Below are the code and all the weights of a small trained network. Each question names an input and a class and asks about switching units off, where a switched-off unit gives its printed mean instead of its output.

import numpy as np


def w(rows, s, z=0):
    codes = np.array(rows[::2]) - 128.0
    scale = np.full(codes.shape[1], s)
    scale[-1] = z or s
    return codes * scale


def norm(h):
    return h / np.sqrt((h * h).mean(-1, keepdims=True) + 1e-5)


def f(y):
    return y / 2 * (1 + np.tanh(0.7978845608 * (y + 0.044715 * y**3)))


def log_softmax(a):
    a = a - a.max(-1, keepdims=True)
    return a - np.log(np.exp(a).sum(-1, keepdims=True))


def net(x, mask):
    res = np.array(x, float).reshape(1, 2) / 4 @ E
    u = 0
    for l in range(3):
        y = f(norm(res) @ A[l][:, :-1].T + A[l][:, -1])
        res = res + np.where(mask[u : u + 8], y, B[l][:, -1]) @ B[l][:, :-1]
        u += 8
    return log_softmax(norm(res)[-1] @ U[:, :-1].T + U[:, -1])


A, B = {}, {}
E = w([
[16,232,116,87,244,118],'x0',
[133,3,134,74,242,182],'x1',
],0.0025)
A[0] = w([
[68,117,101,181,119,191,146],'L0N1',
[81,205,5,80,219,128,74],'L0N2',
[132,61,109,71,201,150,159],'L0N3',
[70,201,238,214,74,8,166],'L0N4',
[56,193,31,82,191,125,143],'L0N5',
[122,27,98,139,242,196,156],'L0N6',
[178,60,143,146,69,207,182],'L0N7',
[226,78,153,172,67,138,247],'L0N8',
],0.0025,0.0013)
B[0] = w([
[161,143,140,116,109,111,134],'L0N1',
[102,88,252,205,169,170,170],'L0N2',
[157,213,91,182,118,160,200],'L0N3',
[137,175,17,133,88,166,188],'L0N4',
[100,102,182,188,115,63,181],'L0N5',
[159,232,56,141,12,117,240],'L0N6',
[109,151,175,178,182,126,212],'L0N7',
[75,218,198,137,205,116,251],'L0N8',
],0.0027,0.0019)
A[1] = w([
[88,144,101,70,178,91,3],'L1N1',
[181,196,144,119,128,166,156],'L1N2',
[129,55,175,59,204,197,118],'L1N3',
[126,140,178,227,162,123,98],'L1N4',
[129,41,60,2,159,189,21],'L1N5',
[214,70,100,185,50,105,119],'L1N6',
[47,128,149,134,113,89,136],'L1N7',
[113,185,133,139,157,210,114],'L1N8',
],0.0036,0.0012)
B[1] = w([
[116,41,198,131,108,196,111],'L1N1',
[51,117,67,177,153,64,187],'L1N2',
[111,242,59,159,17,142,215],'L1N3',
[183,147,37,139,69,113,176],'L1N4',
[221,217,64,38,7,141,154],'L1N5',
[3,119,205,123,194,102,249],'L1N6',
[151,122,89,160,105,97,144],'L1N7',
[141,83,141,168,103,80,180],'L1N8',
],0.0028,0.0018)
A[2] = w([
[152,34,1,12,166,212,38],'L2N1',
[106,13,233,141,205,151,136],'L2N2',
[224,32,231,157,33,133,173],'L2N3',
[126,99,68,216,143,141,2],'L2N4',
[145,119,91,226,107,43,177],'L2N5',
[54,170,117,106,197,87,150],'L2N6',
[103,168,91,88,152,161,128],'L2N7',
[196,97,60,35,178,216,192],'L2N8',
],0.0037,0.00079)
B[2] = w([
[142,173,87,122,82,101,171],'L2N1',
[113,178,139,178,75,56,167],'L2N2',
[57,118,176,137,255,155,220],'L2N3',
[151,142,118,63,148,89,149],'L2N4',
[169,111,85,80,144,146,254],'L2N5',
[162,59,206,146,119,159,207],'L2N6',
[158,114,163,186,127,67,152],'L2N7',
[123,176,104,161,50,58,178],'L2N8',
],0.0047,0.0022)
U = w([
[43,133,254,204,210,129,208],'0',
[133,246,56,161,8,109,191],'1',
[217,56,93,66,169,155,170],'2',
[74,93,149,87,72,151,10],'3',
[104,117,178,75,77,148,4],'4',
],0.0099,0.0047)

Each question gives the input, the list of numbers given to net, and the class t.
The units are the neurons (one row each of A and B). Each row of codes is followed by its name. A weight is (code - 128) times the scale printed after its matrix; where a second scale follows, it is the last column's (A, B and U).
mask holds one flag per neuron, layer by layer. A switched-off neuron (its flag False) gives its mean, the last column of its row in B, instead of its output. The means were averaged over made-up inputs and are rounded, as every weight is.
A unit's drop is (log p(t) with every unit on - log p(t) with that unit switched off) / (log p(t) with every unit on - log p(t) with every unit switched off).
The circuit of an input: a set's keep is (log p(t) with only the set's units on - log p(t) with every unit switched off) / (log p(t) with every unit on - log p(t) with every unit switched off). Starting from the 12 units with the biggest drops (on a tie, the unit counted first), units are removed one at a time, each time the one whose removal leaves the highest keep (on an exact tie, the one counted first), for as long as the keep stays at least 0.8.
circuit, biggest first: the units of the circuit, biggest drop first
most important unit: the unit with the biggest drop
top k neurons: the k neurons with the biggest drops, biggest first
k most important neurons of layer l: the k neurons of layer l with the biggest drops, biggest first
drop of u: that unit's drop, to one decimal
input [-5,-5], class 0: circuit, biggest first	L0N6, L2N3
input [-4,5], class 1: most important unit	L0N5
input [8,-7], class 0: top 2 neurons	L0N6, L1N3
input [-3,-2], class 2: top 4 neurons	L0N8, L2N5, L0N7, L1N4
input [0,3], class 2: 3 most important neurons of layer 0	L0N3, L0N6, L0N4
input [-6,6], class 0: top 3 neurons	L2N3, L0N4, L0N7
input [3,-1], class 2: 2 most important neurons of layer 2	L2N5, L2N3
input [2,-3], class 2: 3 most important neurons of layer 1	L1N3, L1N6, L1N5
input [1,3], class 2: top 2 neurons	L0N3, L0N6
input [6,8], class 1: top 2 neurons	L0N8, L1N6
input [3,2], class 2: 2 most important neurons of layer 0	L0N8, L0N2
input [2,1], class 2: drop of L1N4	0.2
input [0,-2], class 2: drop of L0N5	0.0
input [-7,5], class 0: most important unit	L2N3
input [-1,2], class 2: drop of L2N3	0.1
